Each row was made from one path, in order. Every step used is in the known rows, and no mark comes twice. Write each row's path.
Known rows
Z -> F -> P -> M -> K: [ 220  -52  182  -39 -113  285  -47  -86 -152  -96  -39   34  316  144
 -114 -167 -393  382  -10 -231  130  -39 -398 -397  -88  -62 -234  276
   -2  454 -171  228 -131  103  -84  359 -253 -122  -90 -402   43    5
 -160  146    0  -54 -243  -43  375  374  -43  217   20    1  134  302
  134   43  252 -253   76]
Y -> W -> V -> Z -> N -> E -> T -> P -> M -> A: [ -60 -300  309 -125 -166  147   13 -106  -41 -217 -481 -124  690  -48
   63 -534  328  520  -63 -236  -54  141 -382 -541  -54  -24 -671  264
   21  330  153  757  -22  404 -185  -42 -497 -359  -70 -137  196   49
 -408 -371  -68   46 -365   77  424  -61  -74   47 -126 -542  383  166
 -323  216  -67 -145  -44]
Y -> W -> F -> P -> E -> A: [ -54 -226  220 -143  -35  180   80 -199 -145 -166 -135   15  118   56
 -124 -153   82  210 -231 -251   95  -48 -200 -279 -181  154 -119   -1
  147   11  -12  110   70  115 -187  135 -500  -53   31  -42    3  -84
 -128 -411  -44   33 -251    1  366 -161 -204  152  146 -347   18  319
  136  453  187 -461 -101]
T -> A -> P -> M -> K -> F -> Z -> Y: [ 273   10   14   76 -230   38  -35  -51 -203  -97  132   -4  493  290
  309 -347 -206  300  150  -48  144  -77 -170 -440 -336 -190 -103  121
 -107   47 -343    1 -201   30 -371   43 -299 -295 -223 -359  -41 -226
   78   80  128 -172  -62   25  335  332   72  192   99   89  334  200
  103  204  353  105  112]
F -> M -> P -> V -> Y -> W -> Z -> N -> E: [ 131 -536  -77  -61 -270   83  378  135 -532  -12 -273 -268  397   34
   98    1  -19  345  -25 -362 -232  -54 -158 -257   10  143 -552  312
 -170  716  183  406  121  110 -219 -166 -439 -133 -169 -120  141  -42
 -783 -164 -171 -134 -238  -13  303 -123  113  -66  -82 -583  183   74
 -376  199  511 -419   28]
F -> Z -> N -> E -> A: [  43 -324  197 -195   -7   72  179   65 -362   36 -140 -201  371  165
  214 -246  116 -117  -30  -35   57  126 -327 -242  -99  127 -155   40
 -128  205   60  243   -4   75  -68   29 -191  -83 -162 -183 -136  -97
 -273   39 -209 -109  -30  137  169   98  -30  175   -1 -379  181  132
 -152  391  235 -233    6]
T -> P -> M -> A -> E: [ -74  -40  311   82  -92   11  -75 -206  -36 -317 -171  -86  402  -58
  118 -629   11   28  226 -327  236  -35 -167 -367   36 -104  -98   73
  184 -115  138  271  -60  338 -156   58 -222 -165   30   38    3  -65
 -258 -154 -163   12 -221 -187  199   53   55   38 -164   41  170  -46
    6   77 -108  163   63]
W -> V -> Z -> Y -> T -> P -> M: [  12  -20  240  -83 -235  -92 -232   22   38 -136 -453  109  435  -47
 -141 -124  462  511   30 -245  -32   79  -32 -584  -97  -31 -460  277
  -21   46 -120  220   76  217 -249   55 -442 -313   40  -65  149  -50
 -249 -454  170  106 -215  329  635   31 -106  -61   -7  -99  221  280
 -177  104  178   89   58]
Y -> W -> P -> M -> F -> K -> V -> E -> Z -> N: [   5 -273   41 -132  -95   99   13 -291 -305  -40  -91  -82  283  -64
   49  -22  174  457  -65  -53 -253 -141 -512   19  176  181 -476   52
  -62   91  -81  798   86  186 -189  -65  -18 -209 -116 -370    9 -240
 -400 -216 -198  -59 -409  118  444  235  -93   22   48 -278  103  143
  -14   73  474 -157 -119]
P -> E -> Z -> V -> W -> F -> M -> A: [ 174 -500  -21  -45  -76   82  167  -48 -148 -174 -142  -72  334 -117
 -122 -151   69  365   -5 -335  129 -101 -383   27  -28  110 -377   13
 -220   95 -164  269 -205  696 -346  184 -311 -255 -195 -474  253 -157
 -204 -466 -173 -144 -203  -35  218  -26  -68  251   -2 -528  195  143
  -34  288  248 -194  -68]
A -> P -> E -> Z -> N -> W -> F -> M -> K: [ 331 -278  127  -43 -144  283   -3 -210 -512 -168   20 -271  501  123
   67 -110 -349  243   10 -250  310 -269 -441  -28 -343   11 -419  156
 -168  503  -95   72 -112  406 -230  183 -785 -203  -27 -437  390 -268
 -205 -176 -204 -276 -186   81  354 -195 -143  209 -197 -440  475   85
  101  156  482 -243  -38]
A -> P -> E -> Z: [  72 -115  160  -69  -43  214 -139 -319  -64 -186  -40   13  209 -143
  -53   35  159  -49   50 -219  298 -314 -179   -3  -85   32  -89  -95
  193 -150    3 -139    8  190 -181   40 -393  -97   23 -115  165  -97
   74 -191 -213  -42 -145  -56  185 -125  -26  157 -135 -183  300    8
  145   11  135  233  -68]
A -> P -> E -> Z -> F: [ 152 -159  255 -170  -54  219 -192 -192  -47 -186   62   15  334    8
   63   29   -3  139  160 -229  345 -347 -302 -154   14   62 -121   48
  226  -25  -81  -45   23  177 -238  272 -236 -134  -46 -170  122  -80
    4 -289 -106   39  -68  -69  389 -135   70  263 -130 -220  466  106
  142   24  239   99  -60]
P -> M -> A -> E -> Z -> Y: [ 150 -267  244   86 -142   50  -63 -127  -60 -342 -141  -43  433  -39
  108 -108  362  167  306 -322   99  -19   25 -281  144  -35 -160   42
  124  -85  -11  214 -161  344 -163  251 -292 -166 -219 -250    8 -159
 -130 -277 -220  -48 -145    0  278  131  139  175 -202 -157  395  128
  176  102  153   46   73]
Z -> F -> P -> M -> A -> E -> T: [ -67 -216  436   -8 -212  172   40 -254  -58 -396 -192  101  358  -32
  101 -349  -55  173  239 -225  312  -39 -297 -678  135   95 -197  190
  223  142    0  383  -71  502  -74  252 -320 -278  -82 -198  -91   83
  -94 -213 -190   44 -255  -81  321  155   -7  271  -89 -186  279  173
   33  131   99 -102  156]
Y -> Z -> V -> E -> T -> A -> P -> M -> K -> F: [-197  103  175   29 -126   -4  -63 -258 -242 -117   92   48  606   36
  402 -683   -3  361  -93  -57  -91  -74 -430 -387 -417   14 -232   60
   30  -93 -174  446 -106  208 -334  -96 -338 -614  124 -313  -53 -245
  143   38   45  -49 -287   58  127   73    8   31  156  -88  294   53
 -170  261   71  222  -25]
V -> E -> Z -> F: [   2 -119  297  -87   37   14  -57 -175 -106 -105   23  -23  329  -31
   96  104  213   89  111  -15  -46  -90 -316  -54  -33   38 -225  -50
   14   52  -99  238  -55  164 -124  107  165 -221   -7 -113  -93  -99
  -19 -191 -160   -2  -93   12  233  -67   19  176  -11 -149  383   27
 -126    2  174   -9  -83]
Z -> V -> F -> P -> M -> K: [ 239 -106  112   70 -117   83  -11   60 -259   55   80   22  252  -21
 -172 -167 -197  369   25 -322  -63  178 -494 -250 -230  -65 -293  187
  -92  322 -166  316 -308  296 -185  463 -241 -285 -121 -468   60  -22
  -58  211 -160 -147 -366  171  367  379   -6  179   33  -70 -110  221
   -7  104  308 -289   69]
K -> V -> W -> Z -> N -> E -> P -> M -> A: [  71 -444   39 -151  -18  242   89 -204 -144 -117 -278  -94  473  -50
  -57 -586  246   45  -20 -167 -118  -64 -393   -9   36   65 -564  -55
  109  159   40  599  -22  550 -118  -87 -245  -68 -207 -506   52  -92
 -433  -84 -163   -4 -230   51  216  144  -65  118 -177 -690  131   76
 -269  179  294 -388   25]
V -> E -> T -> A -> P: [-198  104  302  -38 -129  -67  -67 -275 -108 -183  134   59  327  -82
  196 -140  212  -58   98  207  -38  -99 -186 -314 -371   74 -102 -120
   84 -229   -7  138   -5  332 -285 -204  -88 -474   82  109 -193 -194
  213  -90 -136   34 -146  -52   53 -159 -148   99  -22    1  206 -170
 -223   66   -4  257    0]
V -> Y -> E -> T -> P -> M -> K: [  -8  -11  259  -45 -216  206  -44 -172 -141 -278  -20  -19  658 -105
  -66 -262  -98  410 -127 -177   57  196 -188 -457 -360 -161 -468  298
   14  321 -111  305   93  125 -240   19 -462 -234  208 -110   15    2
 -282  -26   42  -77 -345  122  118   74 -222   -5  168  138  238  156
 -236  127  -35 -172  -37]
K -> F -> P -> M -> A -> E -> Z -> Y -> T -> V: [ -22 -109  265  244 -251  -72   -2 -300  -53 -317 -348   25  617   51
   49 -476   44  351  277 -363  355   20   15 -549  111   77 -297  167
   77 -109 -223  217  -29  531 -360   37 -348 -285  -66 -269    0 -150
  -47 -584 -128  -20  -78   12  374  105  116   69   84 -436  541  163
   -6  236  -57  -33  219]
T -> P -> V -> Z -> F -> M: [  85 -190  -47  -30 -226   24   68  121  -54   41 -220  -57  263  -61
   69   73 -165  416   34 -283  303  -68 -244 -329 -188   24 -264  152
 -188  422 -113  167  -64  259 -319   95 -215 -335 -173  -33   85   57
 -294   27  131 -109 -180  104  479    8   68  232    0 -190  159  115
 -180  196  374  -83   77]
T -> V -> F -> M: [  37 -187  -99  222 -179 -210  302   96    6  186  -82 -116  165 -101
   23  -94 -155  183  138 -158  114   79 -211  -72 -302   79 -210  108
 -239  153  -51    1 -238  323 -231   44   43 -297 -162  -61   15  -86
    2   59  -65 -194 -182  210  120  -11   -7  105   40 -229   93    0
 -268   92  180 -165  139]
V -> W -> Z -> Y -> T -> P: [ 123  -95 -135 -135 -246 -110 -206   69 -117 -252 -137   16  276   42
  -30  191  442  347   76  -78   16    3   98 -409  -62  -36 -438  170
 -104   52 -282  126  233  298 -271 -117 -116 -160  135  106   45  -54
 -225 -599  115   26  118  172  343 -181 -187 -168   99 -224   94  116
 -321  115  238 -187  -46]
E -> Z -> V -> Y -> T -> A -> P -> M -> K -> F: [  65   97  195   -1 -163  117  -96 -282 -216  -92   85   24  811   60
  156 -402   56  445  -20 -298   24  107 -273 -303 -386   24 -331  161
  -43  -81 -169  178  -79  327 -425   42 -429 -384  139 -491  -30 -377
  -43  -34   21  -35 -180   58  161  109  117  117   80  -51  506    9
  -80  192   51   24   56]
A -> E -> Z -> Y -> W -> F -> P -> M: [  72 -164  386   44 -140  124  -28 -344 -257 -210 -350   35  262   98
  -37  -30  331  446  324 -243  -39 -109 -156 -444  161  154 -327  174
  139   71  -44  151   43  268 -157  201 -426 -284 -190  -86   21 -162
 -132 -462 -132  -15 -352   72  686   22  -64  116 -149 -247   60  256
  202  215  490 -324   57]
Z -> N -> V -> F -> K -> M: [  70  -25   81  -84 -116 -202   50  247 -340  214   81 -194   71  -70
    7 -400  -65   13 -185 -107 -105 -108 -372   78 -124   42 -287   42
   -7  315  -89  206 -109  195 -196  141   -5  -53  -60 -257  -58  100
  -83  186  -84 -146 -126  304   81  202  -91  231  113 -252   75  -94
 -364  103  481 -281   81]
A -> E -> T -> V -> Y -> W -> F -> Z: [   6  -76  365  155 -117  -68  -48 -365 -222   -1 -338  -16  621    2
  133 -228   30  266  490   24  -82  118 -156 -422 -134  -39 -460  177
 -177  151  -42   86   17  210 -252 -211 -306 -463  -12  230   11 -175
  -83 -483 -202  -89 -157  158  408 -138 -168  -62  176 -221  183   81
 -270   51  165 -331  -42]
W -> F -> K -> M -> P -> E -> T -> V -> Y: [ -33 -103  223   50 -249  -24  149 -267 -212 -242   56  -25  535 -317
 -203 -595 -436  109  -11 -229  -65  -26 -344  -70 -246  -66 -454   71
 -174  350 -192  124   80  318 -511  -27 -487 -199   37 -131  183  112
 -135 -485    5 -111 -170   65   72  -54  -50   66  406  -70  319  173
 -471  186  -38  -91  -35]
V -> Z -> N -> W -> P -> M: [ 178 -322  108  -38   38  219  -15 -184 -163  -11 -336   39  200   10
 -136  161  343  368  178 -142 -206  211 -300 -159  -70   45 -413   43
 -127  205   43  305  133  271   62   76 -420 -155 -183 -124  229 -132
 -164  -55 -108  -79 -283  180  508  104 -186   95 -185 -272  101  153
 -201  -41  400 -381   64]
V -> F -> M -> P -> E -> Z -> N -> W: [ 285 -600    4   29 -191  163  211  -32 -341 -193   13 -337  347  -27
   27   28   39  189  -87 -476  237   54 -409   78 -240  133 -444  146
 -243  339  -10  285 -160  397 -149  153 -361  -56 -210 -372  319  -71
 -127  -42 -362 -297 -170   55  256 -226  100  211 -144 -562  404   48
  -31  222  516 -348   90]
N -> Z -> V -> Y -> W -> F: [  71  -55  311  -27   25  -55  -28   26 -382  140   30  -46  342  103
   50  -53  124  427  329  -78 -305  193 -145  -25 -253   56 -490  123
 -144  215   24  184   43  227 -209   48 -211 -245  -14  103  231  -96
 -210 -401  -24    2   13  155  442 -253  -94 -106   34 -293  -25  -96
 -223  149  360 -540 -181]
N -> W -> F -> M -> A: [  32 -268   74   92  -13   95  237  -28 -202 -164 -104 -142  179  106
  -69 -382 -238  124  -13 -130  213   -5 -186   25 -200  146 -271   53
 -242  368   13  116 -264  482  -45  -59 -297  -55  -65 -236  259 -104
 -227 -283  -40 -188  -56  -29   89  -86 -177  115  -85 -356  289   41
  -68  164  146 -377   13]
T -> P -> E -> A: [ -58 -126  195 -191  -61   84   22 -100  -44 -295   44  -73  193  -82
   -3 -322   56  -62 -248 -342  280  -10 -171 -172 -331  -63    3  -75
  128 -157    7   80  106   67 -266  147 -362   -6  118   16   -1   24
 -159 -200    1   -4 -113    9  171 -151  -50  136  133  -62  166  210
   19  399 -139   -8  -78]
E -> A -> P -> M -> K -> V -> W: [  11 -114 -255  -66  -50  294 -256  -73   -2  101   28  -42  622 -112
  -34 -234    9   20 -248   13   -2   80 -362 -221 -248   -9 -174 -157
  105  -65  -53  262 -273  307 -214  -67 -220 -290 -114 -404  -92 -296
  -45  350 -151  -71 -262  -15   67  268 -148  206  -13 -276  -62  -60
  -33  119  279  -80   66]
Z -> F -> K -> V -> W: [ 124  -31 -351 -104  -46   19 -176   20  -86  199   50  -91  290  -30
  -18  121 -233  150   20  161   29   29 -281  -49  143  150 -117  -91
  -77   90 -191  233  -59  175 -193 -159  390 -116 -220 -275  -71  -11
  -74   71  -12   -6   41   21  133  283  -41  205  123 -314 -236  -81
 -130   29  479 -175   54]
E -> A -> P -> M -> F -> Z -> Y -> T -> V: [  96 -197  336   89 -334   -2 -186  143  -25  -84 -238   90  645  153
   28 -386   -8  331  134 -276  293  -30 -210 -611 -153   99 -295  304
  -52  -46 -215  134 -124  342 -407  142 -373 -380 -120 -180  -47 -322
 -144 -355  -56  -16  -93  176  548  221  -99   42  112 -206  522  316
   91  169  155   20   58]
E -> P -> M -> F -> Z -> N -> W -> V: [ 257 -388  438  -43 -100   49    6 -176 -539  -17 -230  -82  282  267
   17 -500  -40  174    8 -334  -42 -115 -486 -124 -122  -15 -570  195
  -55  313   86  306  -52  285  132   66 -544 -141 -192 -529  241  -49
 -269 -139 -142 -230 -171  303  618   68  -30  106 -109 -408  377  371
   52  -24  517 -230    5]
F -> M -> A -> P -> E -> Z -> Y -> T -> V -> W: [ 291 -403 -143  100 -368  106 -124   32   60 -178 -350  -61  708 -118
 -115  192  188  443  168 -274  359  -86  -84 -411 -114  156 -419  128
  -69  -22 -241   70  -48  733 -482 -100 -281 -390 -213 -239  166 -296
  -81 -493 -246  -53  -79  -37  216  -47 -133  168   29 -753  410  -27
 -112  120  247  -23   60]
E -> A -> P -> M -> K -> V -> Y -> Z -> N: [ -54 -177  -66 -205 -123  153 -210  -26  -25   81  -96  -15  813   24
  220 -305  128  358 -141   15   -4   52 -293 -298 -229   65 -444  144
   17   69  -75  448  -86   53 -340   69 -369 -278  -86 -392   91 -445
 -395  103  -38  -47 -239  111  221   85   81    3   12 -335  148  121
 -143  205  406 -200   17]
Z -> Y -> T -> P -> M: [  77   31  263 -129 -255   89 -180  129   88 -307 -264   49  239   18
  -87 -113  231  389  109 -264  116   35    9 -455  -41   74 -217  366
   73  -33 -158  155  225  124 -269  144 -204 -123   44   -3   43  -32
 -265 -309  174  160 -124  210  417   45  -51  -49   36   11  108  174
   25  188   27  -11   69]
E -> Z -> N -> V -> Y -> T -> P: [  32  -17  344 -211 -194   29 -152 -135 -246 -135 -189 -133  574  -46
  -37 -120  302  297   45 -231  155  190  -90 -156 -224    1 -625  243
  -71  132  -82  269  229  336 -258   39 -141 -125  186  -65   58  -66
 -401 -411 -162    9   24  148  290 -222  -77  -40   23 -318  450  -75
 -365   86   99 -157   11]
K -> V -> Y -> Z -> N -> W -> F -> P: [ -55  -66   12  -55  -15   64  -66 -165 -409   42  -85  -18  307  169
  -66 -247  -82  210   89  167  -14   96 -211    9  -85  134 -565   -2
 -199  348 -193  298   22  220 -185 -173 -157 -159 -108 -272  312 -113
 -269 -467  -28 -150   -1   87  469 -196  -39  -42   82 -589  -71  120
 -311  202  575 -636   68]
E -> Z -> Y -> W: [ 160 -172  -68    7 -124   80  -83   40  -28 -106  -70  -79  198  100
   89  397  438  441   76  -79  -84   23  207 -134   59  113 -192  122
    9   31  -53  125   41  -56 -101   40  -71  -99 -137   23   33 -134
  -25 -256  -41   -8  -27   74  210 -114   46  -26   13 -348  154   80
  177  137  220 -254 -101]
T -> A -> P -> M -> F -> K -> V -> Z -> Y: [ 114   72 -101  117 -327  -50 -212  124  -80  102  131   13  542   24
   92 -217  -28  339   24    4   67  -28 -189 -234 -152  -16 -199  -68
 -138   52 -219  380 -309  235 -492  -44  -73 -357 -347 -346  -17 -215
  -77  -27   96  -21 -142   16  514  368   40  189  -60  -14  187   99
   58  150  574  171   88]
E -> Z -> V -> Y: [ 135 -133  143  -11  -43  -84   37  -28 -236   34   81   38  341 -128
  -50  254  265  183  179 -141 -161  247 -107   87 -120    4 -300  -38
 -199   32  -46   79  -36  213 -241  183  -23 -203  -89 -234   67 -107
 -145 -150 -192 -111  -45  119  135   -3  192   85   60 -192  112    4
 -192   50  175  -94  -36]
N -> V -> Z -> Y -> E -> P: [  -8 -190  163  101 -142 -118  -72  -72 -376  142  -45  -24  397   58
   -7 -111  315  271   -8    8   43  119  198  -81 -233   89 -424  -68
  127  195  -83   65   79  276   16   21 -356 -149  -58  -18 -101  -31
   -3 -190 -133  -52  -78  251  294 -113 -272  -10  -48 -486  249   39
 -212  223  656 -166  -68]
K -> V -> E -> A -> P -> M -> F -> Z -> N: [ -25 -253  221 -101 -189    1  -46  107 -168   52    5  -23  465   67
  260 -408  -23  -21 -190   52   67 -146 -622 -260 -105  -45 -271   -1
  -10  -52 -148  575 -244  167 -351   50  -93 -310 -210 -414 -137 -333
 -293  128 -225 -105 -319   42  440  260   17  163   18 -187  188  115
   58  204  514  119   54]

Write each row's path
[-181 -219  321  135  -61    5   57 -496  -15 -340 -255   99  416 -200
   -5 -582  -14  153  437 -231   60   37 -164 -425   52   -7 -270   73
   90  -91   73  311   62  561 -137   95 -470 -392   -2   -6   48  -41
  -47 -443 -216  -20 -257   45  260   88 -121   23    2 -146  339  174
 -223  -17 -337   24   78]  W -> P -> M -> A -> E -> T -> V
[  21 -412  204 -125 -184  127  106  -91 -323 -182   45 -194  507  -78
  163 -552   52  149  137 -336  -82  146 -439 -285 -224   60 -424  217
 -201  223  -42  588 -135  416 -363    4 -302 -425 -234 -278  -82   65
 -111  -17 -202 -115 -175  125  268   44   98  211   79 -174  291  148
 -358  335   -7 -237  103]  M -> P -> V -> F -> Z -> N -> E -> T -> A
[ 159 -233  284    3 -164  144  -99 -298  -57 -154 -502  121  450  -20
 -338   21  320  550  280 -227  -25   54 -281 -396   82  156 -574  204
  -88   21 -317  166   70  608 -335  148 -290 -375 -226 -279   87 -171
  -36 -603  -44    2 -213  202  628  118 -204  154   45 -406  155  318
  -97  156  262 -386  116]  E -> Z -> Y -> T -> V -> W -> F -> P -> M
[ 149 -153   65   38 -317  147   27  247 -336  -84   63   24  273  -37
 -131  -55  149  406 -265 -388 -132 -107 -211 -100  -89   -1 -403  102
   17  272 -105  342   24   87 -367   27 -234 -196  -51 -296  137  -28
 -258 -305 -134  -87 -304 -101  303  -54  129   86  307 -444  125  130
  -10  275  421 -337 -110]  K -> M -> F -> P -> E -> Z -> V -> Y -> W
[ 211 -110  207   31 -117    1 -190 -352 -365  153 -191  -71  409 -110
   94   26 -189  229  382 -302  174  -45 -330 -246  -18  172 -187  -52
   56  317   41  132   27  371  -83   88 -329 -239 -169  -48 -134   16
 -165  100 -137  -37 -148  221  439  225    9  280  -88 -165   43   35
  -96   33  592 -114  -47]  A -> E -> P -> V -> Z -> F -> K
[  82 -195   57  -46  -83  131  -89  -71  -97  -42  -82    8  343 -180
 -121 -517 -163  180 -127 -321  137 -182 -359  -40 -132   92 -332 -107
   23  412 -122  316 -164  493 -238   36 -397 -101 -119 -324    4   97
 -173   84   60  -92 -174  133  112  289   -4  318  181 -285  232   98
 -259  197  251 -285  -84]  E -> P -> V -> Z -> F -> K -> M -> A
[ 313 -105  268    6 -158  125  114   -2 -343  185 -151 -149  622  117
  139 -328 -275  266  -22 -225  -73  260 -360 -165 -359 -327 -487  193
 -106  441 -108  269 -141   33 -146  117 -232  -90 -152 -479   15  -69
 -358  279 -162 -178 -163   92  225  321    3  205   55 -207  402   50
 -226  -25  418 -238  163]  P -> M -> K -> F -> Z -> N -> V -> Y
[ 149 -376  159 -173  -64  -83   96 -116 -544  154  -34 -189  274  -91
   86  -77   -8    9  137 -317    3  -83 -586 -219 -188  208 -316  -50
   52  306  129  208 -132  430 -272  123 -463 -211 -119 -192  -97  -60
 -380   37 -216 -182 -219  408  387  175 -112  290 -168 -343   77  106
 -390  132  518 -384  -30]  W -> Z -> N -> E -> A -> P -> V -> F -> K
[ -70 -582 -164  -51 -243  -58   25  -18 -237 -322   -2   67  304 -126
  -36  189  297  392 -164 -154 -109  -37  132 -456  141   35 -463  141
   42  173 -212  322   91  322 -234  -62 -533 -250  -44  -81  -11  103
 -120 -442  -34 -110 -132  154  223  -76 -169  -47  156 -307  172  300
 -267  192  314 -239  -11]  M -> P -> V -> W -> Z -> Y -> E -> T
[  77  -85  160  -68  -42    6  -94  -31 -381 -122  149 -141  318  134
   49 -568 -312   -8  -10   78  195 -293 -442  -17  -69  128 -294  -41
  -17  277  -79  111 -106  488 -279   -1 -394  -77  -30 -205  233 -153
 -120 -245  -54 -169  -12  -12  125  -64 -109  166  -74 -370  258 -138
 -195  111  344 -221  -42]  Z -> N -> W -> F -> K -> M -> A -> P
[ 120  -99  291   14  -68  -14 -168 -245 -639   43 -169 -186  316  -99
   25 -466  -35  -28  109 -258  -95 -213 -380   42 -103  103 -401 -153
   26  400   24  192  111  486 -184  -90 -743 -223  -71 -121   72  -25
 -161  -44 -100 -178 -209  386  375  -61  -76  225  -17 -399   55  -54
 -302  233  615 -436  -13]  A -> E -> P -> V -> Z -> N -> W -> F -> K -> M
[  73 -448  107   13 -176 -103  -22 -283 -133 -126 -428 -205  793  -14
  166 -143  254  441  285 -185  167  -40 -257 -289  218  163 -586  229
 -194  -36 -118  399   19  817 -352   33 -288 -405 -115 -227   67 -424
 -239 -593 -300  -76  -91   39  269 -222  -23   76 -128 -640  448  -49
 -195  171  162 -244   74]  Y -> T -> V -> W -> F -> M -> A -> E -> Z -> N
[  47  -55 -186  -79 -167  241 -116  -75 -170  -87  184 -105  491  -26
   58 -280 -466   98 -153 -117  471 -401 -241 -103 -187   54 -150   58
   21  295 -190  114 -235  160 -361   86 -359 -220  -16 -556  214 -168
 -180    6  -98 -121 -175  -22  308   93   36  210   -4 -360  358   71
  173  183  424  106   61]  A -> P -> E -> Z -> F -> M -> K -> V
[-151 -390  134   40  -58  101  142 -355 -301 -141 -220 -135  293 -220
  -71 -101  156  308 -112 -328 -169 -167 -307   16 -114  208 -426   29
 -136  242   26  357 -129  346 -217 -146 -386 -352  -29  -80   63 -166
 -253 -264 -237 -167 -427   27  260 -148  -75   11   50 -268  212   62
  -96  193  249 -114 -123]  Y -> W -> F -> M -> P -> V -> E -> Z
[  25 -414   76   53 -257  -50  366  -52   51 -211 -261    0  582   33
   89  -66  -46  583   74 -180  145   -5 -102 -494 -199   92 -599  309
 -238  471  -60  329 -119  399 -335  -25 -206 -281  -68  -95  121 -110
 -386 -449   -7 -106 -120   -2  242  -70  -65   79  129 -570  588  224
 -335  100  115 -518    8]  E -> T -> V -> Y -> W -> Z -> F -> M -> A
[ 151 -142  523   81 -214    0  -89 -170 -100 -106 -484  102  431  -54
 -122 -166  275  237  333 -173  -88   40 -197 -366 -268  139 -419  168
  -10   11 -198  156  135  326 -223  -35 -225 -346 -112 -101 -112 -202
 -111 -174 -167   40 -278  398  466  201 -191    0  153 -318  166  189
 -123  135  323  -78   24]  F -> Z -> Y -> T -> V -> E -> P -> M
[  87 -308  195  133 -158  -36  -33 -100 -404 -170 -266 -290  574  -20
  204 -420 -117  213  249 -377  276   24 -275 -269 -132  -81 -422   24
 -134  344   99  423 -145  681 -313   -1 -626 -370 -124  -32  227 -131
 -442 -310 -229 -202 -200    3  488 -243   38  166 -245 -451  294  -87
 -222  233  291 -258   90]  T -> P -> V -> Z -> N -> W -> F -> M -> A -> E
[ 151   14  135  -65 -428   92 -298  354 -145 -279  103   69  347  138
   62 -478   49  145 -127 -255  226 -485  -68 -426 -209  -30 -119  200
   99  -45 -318   61    2  131 -546 -104 -418 -259   10 -244   52 -201
  -58 -395   78   66  -75  -50  393    6  -69   97  227  -61  437  169
  102  263  340  147    1]  K -> M -> F -> Z -> Y -> T -> A -> P -> E
[ 239 -205 -415   24 -246 -171  -24  171 -312   21  175  -33  154   52
   27  113  -26  185  -61   28 -131 -145  -83  -40  113 -105 -307 -105
 -189  247 -294  320 -158  183 -230 -110   76  -62 -215 -372   22  -21
 -256 -306   60 -147   90   97  323  267  -79   26   92 -218   20  223
 -110    0  647 -186  -24]  M -> F -> K -> V -> W -> Z -> Y
[ 277 -191  184   93 -246   96  -15  315 -175  150 -173   34  396  110
   20   44   94  583   80 -278 -235  187 -278 -285  -82    8 -375  331
 -170  225  -11  363 -103  -35 -220   39    1 -260 -202 -161   39 -175
 -373  -20 -114  -38 -294   27  422  228   75   -1  154 -180    5  145
   83   49  441 -296  -79]  P -> M -> F -> Z -> V -> Y -> W
[  44  -72  -13 -124   25 -126  -40 -108 -418   53   32  -35  162 -128
 -142 -237  131  130  -67  -26 -204 -226 -455  148   92  167 -327 -115
 -229  110 -243   89   -4  413 -313   14 -134 -236  -60 -306   61  -39
   50 -239    5 -189  -97  241  139  150 -118  196  225 -231  -85   41
 -278  235  403 -218 -108]  E -> Z -> V -> W -> F -> K -> M
[ 171  -31  412 -268 -177  -66 -205 -445 -338 -124 -134   21  701   19
  -73   19   35  461  204 -279  203 -223 -291 -480 -151  303 -419  217
  -10   58  -82  -33  107  343 -427  -30 -348 -282   71 -320   75 -227
 -234 -574  -48   64  -68  155  531   54 -108  255   58 -207  553  206
 -162   -1  411  -24  -49]  W -> V -> Y -> T -> A -> P -> E -> Z -> F -> K
[-252 -146  -68  -57   -9 -293  -40  -35 -228  109   91  -13  515   32
   28 -125  167  270 -256  227   51  166   57 -230  -65  214 -224 -162
 -124   26 -241  212 -132  151 -364  -35 -323 -179  -26 -128 -133 -214
 -116 -405   99  -61  -95  316  346   69 -270   67  180 -271   81  246
 -167  525  534 -304  -61]  W -> F -> K -> V -> Z -> Y -> E -> A
[  12   27  135  -88  -36 -121   18  -68 -415   45   10  -33  267  -78
 -110 -186  140  321  -52  -67 -291 -132 -275   71  -30  215 -403   35
 -204  257 -130   99   61  162 -370  -26 -217 -200   42 -158   92 -106
 -169 -323   39 -132 -177  257  189   41  -44   74  290 -246   10   43
 -267  255  401 -392 -162]  E -> Z -> V -> Y -> W -> F -> K -> M
